Below are the code and all the weights of a small trained network. Each question names an input and a class and asks about switching units off, where a switched-off unit gives its printed mean instead of its output.

import numpy as np


def w(rows, s, z=0):
    codes = np.array(rows[::2]) - 128.0
    scale = np.full(codes.shape[1], s)
    scale[-1] = z or s
    return codes * scale


def f(y):
    return y / 2 * (1 + np.tanh(0.7978845608 * (y + 0.044715 * y**3)))


def log_softmax(a):
    a = a - a.max(-1, keepdims=True)
    return a - np.log(np.exp(a).sum(-1, keepdims=True))


def net(x, mask):
    res = np.array(x, float).reshape(1, 6) / 4 @ E
    y = f(res @ A[0][:, :-1].T + A[0][:, -1])
    res = res + np.where(mask, y, B[0][:, -1]) @ B[0][:, :-1]
    return log_softmax(res[-1] @ U[:, :-1].T + U[:, -1])


A, B = {}, {}
E = w([
[164,106,2,82],'x0',
[113,181,125,72],'x1',
[100,218,103,134],'x2',
[247,200,181,115],'x3',
[154,157,95,236],'x4',
[116,49,165,200],'x5',
],0.009)
A[0] = w([
[145,99,84,32,131],'n1',
[103,101,214,33,110],'n2',
[112,11,152,75,253],'n3',
[134,112,179,197,131],'n4',
[171,172,234,71,134],'n5',
[139,130,132,170,142],'n6',
[36,174,106,134,206],'n7',
[179,95,157,181,210],'n8',
[141,198,172,151,154],'n9',
[149,233,139,143,248],'n10',
[153,159,193,32,103],'n11',
[172,210,187,79,68],'n12',
[171,50,67,83,95],'n13',
[25,183,119,128,196],'n14',
[188,224,168,183,202],'n15',
[80,90,112,158,165],'n16',
[91,15,244,139,86],'n17',
[133,23,65,71,89],'n18',
[154,232,162,166,155],'n19',
[97,53,144,75,164],'n20',
[90,211,99,107,214],'n21',
[85,165,110,94,215],'n22',
[122,92,132,53,202],'n23',
[65,67,164,193,192],'n24',
[165,87,142,95,158],'n25',
[103,60,69,138,155],'n26',
[125,40,141,18,241],'n27',
[145,95,169,148,186],'n28',
[140,89,29,138,202],'n29',
[123,194,89,90,99],'n30',
[142,77,141,123,132],'n31',
],0.011,0.0028)
B[0] = w([
[135,204,123,144,199],'n1',
[114,66,143,125,213],'n2',
[13,93,153,106,238],'n3',
[119,144,86,90,181],'n4',
[177,129,107,118,221],'n5',
[152,179,95,124,145],'n6',
[128,161,174,254,177],'n7',
[85,139,40,103,184],'n8',
[220,130,78,111,177],'n9',
[191,145,114,160,207],'n10',
[150,88,140,123,208],'n11',
[246,73,160,110,206],'n12',
[87,172,87,39,193],'n13',
[154,167,157,232,181],'n14',
[206,77,116,163,215],'n15',
[133,165,134,145,181],'n16',
[91,115,140,108,249],'n17',
[79,145,107,70,211],'n18',
[218,71,151,140,197],'n19',
[72,112,159,94,197],'n20',
[149,133,194,187,185],'n21',
[113,146,216,200,168],'n22',
[77,107,161,124,188],'n23',
[109,96,73,171,226],'n24',
[115,116,82,89,161],'n25',
[133,241,180,74,197],'n26',
[65,122,143,114,235],'n27',
[99,90,60,100,168],'n28',
[100,223,108,108,203],'n29',
[154,167,143,123,176],'n30',
[105,97,82,91,156],'n31',
],0.0065,0.011)
U = w([
[166,86,9,166,89],'0',
[111,183,190,222,101],'1',
[191,142,148,100,110],'2',
[92,158,147,158,70],'3',
[90,81,120,143,83],'4',
[123,203,55,69,20],'5',
[135,170,123,217,252],'6',
[105,142,59,144,244],'7',
],0.011,0.003)

Each question gives the input, the list of numbers given to net, and the class t.
The units are the neurons (one row each of A and B). Each row of codes is followed by its name. A weight is (code - 128) times the scale printed after its matrix; where a second scale follows, it is the last column's (A, B and U).
mask holds one flag per neuron, in row order. A switched-off neuron (its flag False) gives its mean, the last column of its row in B, instead of its output. The means were averaged over made-up inputs and are rounded, as every weight is.
A unit's drop is (log p(t) with every unit on - log p(t) with that unit switched off) / (log p(t) with every unit on - log p(t) with every unit switched off).
The circuit of an input: a set's keep is (log p(t) with only the set's units on - log p(t) with every unit switched off) / (log p(t) with every unit on - log p(t) with every unit switched off). Starting from the 12 units with the biggest drops (on a tie, the unit counted first), units are removed one at a time, each time the one whose removal leaves the highest keep (on an exact tie, the one counted first), for as long as the keep stays at least 0.8.
circuit, biggest first: the units of the circuit, biggest drop first
top k neurons: the k neurons with the biggest drops, biggest first
drop of u: that unit's drop, to one decimal
input [5,5,-8,0,-5,4], class 5: circuit, biggest first : (n13 n18)
input [8,8,-8,8,0,-7], class 2: circuit, biggest first : (n12)
input [-2,-8,5,-3,3,3], class 0: circuit, biggest first : (n24 n22)
input [-1,-1,-5,-5,-7,-8], class 4: circuit, biggest first : (n2 n3)
input [1,-2,7,4,5,-1], class 0: top 2 neurons : (n15 n26)
input [4,-2,2,-8,-6,1], class 5: top 3 neurons : (n18 n13 n26)
input [-5,6,3,7,5,7], class 2: top 2 neurons : (n24 n12)
input [5,-5,4,-1,-1,-8], class 1: top 2 neurons : (n21 n22)
input [-7,-4,-5,-8,7,2], class 7: drop of n24 : 0.2
input [5,-3,6,-3,-6,7], class 3: drop of n13 : -0.2
input [3,1,7,0,0,3], class 6: drop of n3 : 0.2
input [-4,4,4,3,5,-2], class 2: drop of n12 : 0.2
